[111 105  89  98 105 160 161  96 180 129 126 146 121 160 159 120 126 116
  98 120 132  80 160] = bebel
[105  79 155 193 118 141  63 130  84 125 127 124 131 105 147 133 114 219
 133 171 126 111 152] = naz
[188 152 125 104 165 119 150 159  78 121 127 100 120  81 126 117 149  69
 162 111 124 181 115] = kad
[188 125 141 104 115 119 150 159 152 152 127 100 120  81 126 117 114 126
 162 111 126 181 115] = pesod
loc: [89]
bebel, 3
howmany pesod: [126]
3
howmany bebel: [160]
3
howmany pesod: [81]
1
loc: [80]
bebel, 22
find: [110 104  89  99 106 159 162  96 180 128 126 145 123 161 157 120 126 115
  97 121 131  81 160]
bebel

[120  92 112 145 141  79 181  92 112 116 123  87 102 127 168 107 164 126
 134  20  84 112 127 121  21 153] -> fuv
[173 145 133 135  74 129 180  77  91  94 137  99 155 134 183 106 175 126
 134 153 156 131 115 155 113  65] -> Nelib
[120  92 112 145 141  79  92  92 112 116 123 124 102 127 168 107 164 119
 127  68 124 167 119 172  84 145] -> Vazu
find: [121  91 113 146 144  80 182  92 112 117 124  85 102 126 168 110 164 125
 133  21  84 113 128 122  22 154]
fuv
loc: [91]
Nelib, 9
loc: [175]
Nelib, 17
loc: [99]
Nelib, 12
howmany Nelib: [180]
1

[125  25  77 195 149 110  46  54  70  66  39  37  16  85 184  53 207 126
  50  47]  Ras
[128 104  77 217 155 130  57 131  66  41  69  53  93 146 199  51 201 120
  81  49]  mopo
[131  66  41  69  56  92 146  91 138 166 122 149 153 153  60 171  57  98
 120 173]  vig
[128 104  77 217 155 130  57 131  66  41  69  53  93 146 199  38 117 117
 117  55]  Tid
[ 77 217 155 130  57 131  66  41  69  56  93 146  91 138 204  46 201 113
  83  55]  kinab
find: [128 104  77 217 155 130  57 131  66  41  69  53  93 146 199  51 201 120
  81  49]
mopo
howmany Tid: [117]
3
start: [131  66  41  69  56  93 146  91 138]
kinab, 6

[211 106 211 126 151 130 134 142 145 119 232 203 206 134 100 161 136  97
 194 160 121  60 206  89 113 126 122 199 104  92  92  44 105 120 134 225
 162 111  37  55 110 228  68 219 132 156  28 173 130 106 103 102  88 158
  28  43 228  54 132  49  37 138] -> Leg
[161  28 111 143 217  47 191  35 216  70 145  46  42 107  92 224  68  99
 219  49 204 105 103 222 203 142 113 207 233 110 226 141  33 109 176 120
  79  45 102 158  75 112 160  72  39 209  93 219  24 149  94 163 207  50
  38 104 186  76  69 131 106 181] -> Mezu
[ 65 138 104 227  42  33 194  48 217 168  49  49 144  58  93 189  44  58
 125 205 157 124 142 222 201  44 108  76 167 132 184 166 153 180  31 197
  92 165 213 168 223 102 197 197 132 199 111 216 133 164 109 183 140 108
  32  25 149  67 228  34  65 153] -> zizet
[ 74 158  80  42 105 163 119 140 133 187 121 101 182 105  35 205  72 123
 138 147  29  44 132 178  35 189  23 232 139 172 235 185  34  52  39 107
  54 198 151 154 113 151  48 179 197  78 144  22 128 118  65 224  50 226
 203 104  25 222 133 169 196 222] -> luk
[198 207 149  77 136 161  93 217 173 127  86  80 207  27  58  40 188 218
 160 208  22 168 155  49  23 177  39 227 222  48  48 141 232 159  46 162
  23  48  97 141  46  66 139 121  70  77  51 196 108 187  48  44 163 180
  82  73 213 190  85  69 230  48] -> res
[216  81 217 186  63  35 218 143  51  36 209 158  89 125 234  43 130 170
 149 107 147 230 151  24  53  65 185 194 103 100  97 204 204 132  68 193
  93  92 227 129 160 122 225  71 214 230  23  44  69 106 140 175  31 129
  87 222 171 139 168 105 146 174] -> Feka
[153 139  85  80 106  58 217 160  98 191 169  42 165 193 193 228 155  99
  22  94 215 107  85  61 156 215 231  48  48  23 148 227 152 100 139 188
  73 139 179 129 188 146 141 218  38 172 183 134  97  35  51 112 234 155
 220 225 146  85 102 159 114 181] -> tezum
[ 31 122  35 115  62 230  84 208 149 176  68  27  61 109  49 139 211 138
 180 197  80 231  34  84 201 214 119 115  35 191 134  91  40 113 148 165
 135 228 116 132  54 144 185 162  89  28 218  65 168 108 204 122 207 153
 215 185 147 192  90  37 199 212] -> fir
[193  39 136  36  30 149 206  57 206 191 202 131 182  43  62  31  36 207
  89 145 212 175 142 128 207 103  63 185  67  41 128 172  53  56 184 188
  41 138 165  71 124 224  74 137  51 147 186  40  87  42 225 160 155 147
 136  78 182 184  63 201  86 161] -> lufi
find: [216  82 217 185  64  35 217 144  51  35 209 158  90 124 234  43 129 170
 150 107 147 232 151  24  54  65 186 193 103 100  97 204 204 132  68 192
  92  92 228 128 161 122 226  71 213 229  23  45  69 106 139 174  30 129
  87 222 171 140 167 105 145 174]
Feka
howmany Leg: [206]
2
find: [ 31 123  35 115  62 230  84 208 149 176  68  28  61 109  49 139 210 139
 181 198  80 232  34  84 200 215 119 115  36 191 135  92  39 113 148 164
 136 228 115 133  54 143 184 162  88  29 217  65 168 108 204 122 207 152
 215 185 146 193  89  36 199 213]
fir
find: [210 105 211 126 150 129 133 143 145 119 232 204 206 134 101 162 136  97
 195 160 121  59 207  89 113 126 122 198 103  91  92  45 105 120 133 225
 162 111  36  55 111 229  67 219 131 156  27 173 129 107 103 102  89 158
  29  43 227  54 132  49  38 137]
Leg
find: [ 31 122  35 115  62 230  84 208 149 176  68  27  61 109  49 139 211 138
 180 197  80 231  34  84 201 214 119 115  35 191 134  91  40 113 148 165
 135 228 116 132  54 144 185 162  89  28 218  65 168 108 204 122 207 153
 215 185 147 192  90  37 199 212]
fir
loc: [118]
luk, 50

[226  94 136  70 145  64 155 238 194  27  51  87  22 133 126  84 149 199
 157  60  65 116  16 237 148 242 215  51  77 153 172 133 237 213  75 189
 215 153  93 109 189  58  19 162 125  49  44 229] -> suvo
[ 59  60 193  85  45 184 152 192 171  32 229  98 183 172 121 171  48  74
 149  65  40  81 163 100 171 157  13 165  20  60 228 203 225 186  50  61
  34 234 211 194 109  51  28  35 213  72 168  22] -> temi
[ 59  60 193  85  45 184 152 192 171  32 229  98 183 172 121 171  48  74
 149  65  40  81 163 100 171 157  13 165  20  60 228 203 225 186  50  61
  34 234 211 194 109 236  28  35 213  72 168  22] -> nur
start: [189 215 153  93 109 189  58  19 162 125]
suvo, 36
find: [224  93 135  69 146  66 155 238 197  26  51  87  20 133 127  82 149 200
 158  60  66 115  14 237 148 241 216  52  76 153 173 132 236 212  76 189
 214 155  93 108 189  56  19 165 124  48  44 230]
suvo
find: [ 59  60 193  85  45 184 152 192 171  32 229  98 183 172 121 171  48  74
 149  65  40  81 163 100 171 157  13 165  20  60 228 203 225 186  50  61
  34 234 211 194 109 236  28  35 213  72 168  22]
nur
find: [ 59  60 193  86  44 184 153 191 172  32 229 100 182 172 121 172  47  74
 149  66  40  81 164  99 171 157  11 164  20  60 228 203 224 184  50  61
  35 233 210 194 109  50  28  35 213  73 167  22]
temi
find: [ 59  60 193  85  45 184 152 192 171  32 229  98 183 172 121 171  48  74
 149  65  40  81 163 100 171 157  13 165  20  60 228 203 225 186  50  61
  34 234 211 194 109  51  28  35 213  72 168  22]
temi

[ 96 152 130  95 114 103 118 125 103 183 146  99 147 170 123 100 119 129
 132 107 116  87 133 125 143] : Nelan
[ 66 137 197 121  95 119 127 126 113 155 146 114 137 154 118 105 108 140
 123 112 107  99 124 122 139] : Zub
[ 37 152 131  62  85  82 123 118  69 196 171  66 137 197 121  95 119 127
 137 137 106  40 127 119  63] : dunot
[137 129 131  62  85  82  62 118  69 196 129  66 137  62 129  95 119 127
 127  95 106  40 127 119 129] : bevi
find: [ 96 152 130  96 116 102 119 124 103 183 144  97 147 170 122 100 120 130
 132 107 116  86 133 125 141]
Nelan
howmany bevi: [63]
0
find: [ 66 136 198 120  95 118 128 127 113 155 146 113 137 153 118 105 108 140
 122 112 107  99 125 121 139]
Zub
find: [ 96 152 130  95 114 103 118 125 103 183 146  99 147 170 123 100 119 129
 132 107 116  87 133 125 143]
Nelan
howmany bevi: [129]
4
start: [ 66 137 197 121  95 119 127 137]
dunot, 12
howmany dunot: [137]
3

[102 111 104  78 169 142 151 103 190 124 109 126 126  89  74 172 184 156
 140 161 102 191 127 152  24 150] : zod
[164 131 149 170  22 165  84 100 131 128 163 108  94 123 130 141  29 102
 131 144 127  74 121 135 146  84] : Meri
[ 93 185 122  65 160 192 174 152  77 104 129  68 172 170  89 119  95 119
 119 139 100 141 147 117 190 131] : Zelaz
[155 111 158 150 125 130  96 123 111 155 154  98 120 137 102 146  51  93
 112 165 151  34  42 152 187  64] : lati
[122 120  87 180 129 121 122 135 147 121  94 121 132  78 191 111 214 148
 191  70 122  96 142  94  75 139] : dul
[121 121  89 181 128  67  99 135  79 107  94 121  89  79 190 111  89 148
 192  69 157  96 142  94  76 139] : galav
[124 129 131 166 112  41  85 120 140  96 111 121 138 100 181 113 211 140
 189  64 151  91 149  95  75 142] : Ralaz
[155 111 158 150 125 130  96 123 111 155 154  98 120 137  90 146  51 143
 122  65 168  67 143 111 102 164] : Kima
howmany galav: [89]
3
howmany dul: [122]
3

[144 132 155 150 158 136 153 130]  ralo
[164 130  96 150 133 140 201 196]  kis
[125 139 143 131 137 127 124 120]  Mapob
[146 111 155 118 131 112 124 111]  bon
[129 106 128 130  95  54 115 102]  Vakog
[191  69 220  91 213  73 115  69]  Vil
[146 132 158 153 161 137 155 131]  kediv
[131 126 129 126 127 128 125 130]  gafi
[146 111 155 118 152 112 124 111]  sumeg
[133  80 232 132 114  50 151  81]  Kabab
loc: [201]
kis, 7
start: [140 201 196]
kis, 6

[232 133 177 232 133] : sok
[130 130 130 165 154] : nuvop
[155 155 194 194 194] : ruf
[205 165 146 128 131] : zuzag
[232 172 147 132 133] : ret
[130 156 148 133 137] : lis
start: [155 155]
ruf, 1
howmany sok: [134]
0
howmany ruf: [155]
2
find: [232 132 178 232 132]
sok

[ 99 105 120 190 169 117 206 168  92 207 186 130 183 137 110 176  82 183
 238 151 105 146  56 146 133  94 102  84 171] -> keva
[ 60 104 107 201 130 207  80 105  69 129 159 117  73 139 160 110 134 115
 142  60 105 107 180  68 116 170 149 184 191] -> Lat
[ 99 105 120 190 169 117 206 168  92 207 186 130 183  89 110 176  82 183
 238 151 105 146  56 146 133  94 102  84 171] -> Kadev
[235 107  65  81 130 207  80 105  69 129 159 117  89 139 160 110 134 153
 142  60 105 107 201  68 116 170 149 184 191] -> Pulim
start: [ 60 105 107 201]
Pulim, 20
loc: [137]
keva, 14
loc: [104]
Lat, 2
find: [ 98 103 121 191 170 116 206 168  92 207 185 130 184 136 109 176  82 183
 239 150 106 144  57 146 134  94 103  84 171]
keva

[128 130 110  51 120 143 124  41 151 105 158 104 108 210 158 163 175 141
 166 172 103 141  86 183 136 148 114 111 150 177 212 116  94 119 141 152
 107  99 166 131  75 147 133 145 141  95 136 117 139  81] : Guzu
[130 134 118 104 139  70 163  29 144 113 154 105 100  62 175 141 163 158
 188 167 150  65 154 184 106 151 112 114 156  98 186 165 101 131 199  81
 109 155 187 133 122 151 143 150 127 167 101 152 153 140] : komo
[130 143  98 104 126  70 163  29 144 113 154 138 100 111  98 125 171 112
 188 167 150  65 154 184 106 151 112 114 156  98 186 165 101 131 199  81
 109 151 187 133 122 151 143 150 127 167 101 152 153 140] : rov
howmany rov: [100]
1
find: [130 134 117 104 140  70 163  29 144 113 154 105  99  62 175 141 163 158
 188 166 150  65 154 184 106 151 112 114 156  99 185 164 102 132 199  81
 109 155 187 134 122 151 142 151 127 167 101 152 154 140]
komo
start: [158 163 175 141]
Guzu, 15

[136  76 125  67 160  77 132  81  96 148  74 182 103 173 120  56 108 138
 154 193 106 103 178 106  75 126 111 149 170 131 101  97 159 157 188  73
 188  96  84  85 161 191  49 114  80  91  93  31 171  82 155  92  98] = fepab
[102  86 117  94 160 119 119 104 111 155  90 138  89 139 144 145 117  73
 117 179 144 165  96 125 151 184 107 119 173 104  79 139 158 148 101  83
 107  81 125 165 191 138  95 107 151 186  65  53 101 113 161  97 135] = levo
[149 161 147 113  65 122  95 146 181  74 143  85 138 106  97 221 144 117
  88  88 112 176  52 139 121 102 107 125  82 137 122 100  74 125 186 167
 160 212  99  80  61 181 145 116  80 166 159 136 118 138 109 148 104] = mimup
[150 165 148 117  60 127  90 150 186  69 146  77 139 101  94 235 148  97
  82  84 111 188  40 141 132 100 101 120  77 136 107  97  68 124 188 171
 158 220  98  78  55 187 149 110  78 186 160 138 106 143 108 151 104] = rolif
[115  79 120  72 155  83 116  87 105 146  77 170  91 165 128  84 111  90
 140 189 117 130 152 110  91 167 103 143 171 114  82 106 156 155 167  78
 172  96  90 114 174 184  59 109  96 128  72  35 155  88 160  94 103] = togu
[135 146 123 145 160 137 147 136  98 155 146 154 145 132 144  69 122 160
 153 109 127  95 177 124 109 104 141 139 114 138 151 144 156 121 101 142
 114  90 142  89 114  95 145 139 153  84 159 157 155 136 112 142 140] = Derun
[ 91  70 109 138 192 137 149  91  79 182  84 172  88 157 159  58 106 116
 155 199 152 103 178 113 162 198 137 120 195 100 119 153 184 138  73  65
  87  42 146 190 222  93  96 133 175 124  52  70 105 114 170  88 138] = mazos
[141 160 142 139  77 138 107 150 173  87 148  83 139 101 108 214 144 127
  94  89 132 165  60 141 154 109 127 118  87 133 135 124  83 120 138 165
 109 194 134 106  76 120 156 130 114 160 154 149 101 146 111 148 133] = nakov
[152 146 143  91  93  85 136 101 123  95 121 170 146 164 105  66 120 159
 152 110 104  97 175 110  76  91 135 148  90 142 147  97 100 140 191 146
 186 186  91  73  66 156  69 136  76  80 166 133 172  92 108 140  99] = gemoz
[ 91  70 109 138 192 137 149  91  79 182  84 172  88 157 159  58 106 116
 155 199 152 103 178 113 162 198 137 120 195 100 119 153 184 138  73  65
  87  42 146 190 222  93  96 133 175 124  52  70 105 114 170  88 148] = gobas
[137 118 140  80  91  91  99 105 160  92  95 129 112 143 106 174 131  90
 101 139 115 168  79 122 103 131 102 136 117 126  87 102  97 147 177 125
 167 180  94  94 101 186  80 106  88 161 114  57 137 102 137 120 104] = febil
[ 99 107 122 118 106 138  93 142 169 113 117  79  84  99 130 239 141  52
  79 139 149 199  31 142 174 193  95 109 161 100  67 142 106 134  93 120
  88 141 134 172 184 167 150 100 157 220  57  52  80 145 162 109 139] = Lalak
find: [141 161 143 138  76 137 107 150 174  88 148  84 137 102 109 214 144 128
  94  89 132 167  60 140 154 108 127 118  87 133 134 123  83 120 139 165
 107 195 133 107  75 121 155 131 114 161 153 148  99 145 111 150 133]
nakov
find: [141 160 142 139  77 138 107 150 173  87 148  83 139 101 108 214 144 127
  94  89 132 165  60 141 154 109 127 118  87 133 135 124  83 120 138 165
 109 194 134 106  76 120 156 130 114 160 154 149 101 146 111 148 133]
nakov

[169 154 131 155 109 187 158 190 189  99  88 115 140 165 112 117 124 100
 124 205 124 192  61  69 202  42 121 111 194  61  50  74 198 193] -> nonoz
[204 126  52 119  45 206 148 157 155  94 136 182 178  50 186 139 207  93
  64 126 102 122 117  97 169  44 142 132 211 172  82  99 211 166] -> boko
[107  92 178 198  46 209 192 179  49 200 178  47 145  52 159 186 114 185
 101 156 153 124 153 128 207  94 178  89  93 137  86 121 149  50] -> suvov
[162 203 145 185 184 202 176  91 122 194  43  56 131 153 137  48  87 184
  60  83 187 111  71 116 168 134 213 205  87  99 211  67  42 167] -> lalev
[155  97  83 184  43  63  45 207  57 158  66 211 212 168 200 108 158 121
  75  99  94  88 171 112 204  73 173 179  69 192  54 153  62 141] -> seg
[ 77  53 172  56 111 121 124  99 201 182  66 123  88 173 106  52 104 147
 158 134  49  92 197 153  78 128  56  66  45 209 145  86 114  54] -> Popa
[116  96  71 115 137 133 208 164  80  49  72 108 131 177 123  70 169 115
 170 128 193 190 162 129 112 141 182  74 196  46  87 116 124 174] -> dar
[203  46 180 157  56 133 164 171  79 211  89  87  47 124  62  45 212  91
 203  92  43  43 127 107  91  49 170 204 109 133 169 156  56 177] -> pivo
start: [107  91]
pivo, 24
find: [106  92 180 198  45 209 192 179  48 201 178  47 145  52 157 187 114 184
 101 157 153 124 153 128 207  94 178  89  95 137  86 120 148  50]
suvov

[ 60  81 112 110  62   7  25 161 206  70 129   9   9  15  48 107 149 172
  97 145] -> bato
[114 138 113  80 104 105 126 105 130  93 135 100  99 111  94  95 140 100
  96 162] -> gefal
[114 154 127 101 121 123 128 111 141 114 134 118 113 113 114 109 139 106
 106 171] -> kiboz
[132  98 116  50  89  47 137 102 151  59 161  34  32 121  43  44 171 105
  84 165] -> zufo
[123 134 130 122 130 129 130 115 129 127 107 127 122 127 127 127 122 114
 115 137] -> Meref
[112 149 131 116 138 138 131 122 124 129 112 130 130 124 129 121 112 118
 124 152] -> Tiz
[137  96  85  85 110 114 110  85 130 131 138 128 122 120 126 131 137 124
 121  85] -> doz
find: [138  96  85  85 110 114 110  84 129 130 138 128 123 121 126 130 136 125
 120  85]
doz
howmany doz: [85]
4
loc: [206]
bato, 9
howmany Meref: [127]
5

[ 39 112 112 112]  Damur
[ 52 102 105 100]  pepa
[170 159 146 160]  Sab
[116  99  99  99]  gedan
[  8  51 102 111]  magon
start: [ 51 102 111]
magon, 2
find: [170 159 145 160]
Sab
find: [  9  51 102 109]
magon
loc: [105]
pepa, 3
howmany Damur: [111]
0
howmany gedan: [100]
0

[242 166  29  50]  zezar
[242 166  29  80]  zana
[188  30  29  80]  maz
[189  51  78  93]  tadu
loc: [50]
zezar, 4
loc: [189]
tadu, 1
howmany tadu: [93]
1

[ 83 109  93 156 189  68 156 172 134] : tomub
[ 92 105 110 148 135 142 148  68 157] : tuzo
[122 105 110 148 135 142 148  68 157] : Sapop
[ 25 120 144 189 145 157 189 141 171] : ratop
find: [ 25 120 141 192 145 158 190 138 169]
ratop
loc: [145]
ratop, 5

[103 129 138 129 125 138 138] : Bak
[120 132 122 122 122 120 121] : big
[151  38  77 116 113  90  79] : mezam
[139 123 128 139 145 148 175] : Damer
howmany Damer: [128]
1
howmany Bak: [138]
3
howmany big: [122]
3
start: [122 122 120]
big, 4

[109 137 134 123 134  52 111 118  79 124 126 114] = lef
[120 126 121 165 149 135 140 153 100 146 169 115] = vik
[103 136 132 129 136  14 131 122 119 129 129 142] = suvan
[137 144 109 137 125 177 125 129 112 124 115 126] = fito
[125 128 158 128 131 225 183 182 211 143 127 137] = pulu
[197 126 125 148 123  34 108 111  29 117 126 125] = Liva
[105 123 153 147 144 142 156 171 143 153 129 107] = Ludu
find: [137 144 109 135 125 179 124 130 111 124 114 126]
fito
howmany Ludu: [143]
1
howmany suvan: [119]
1

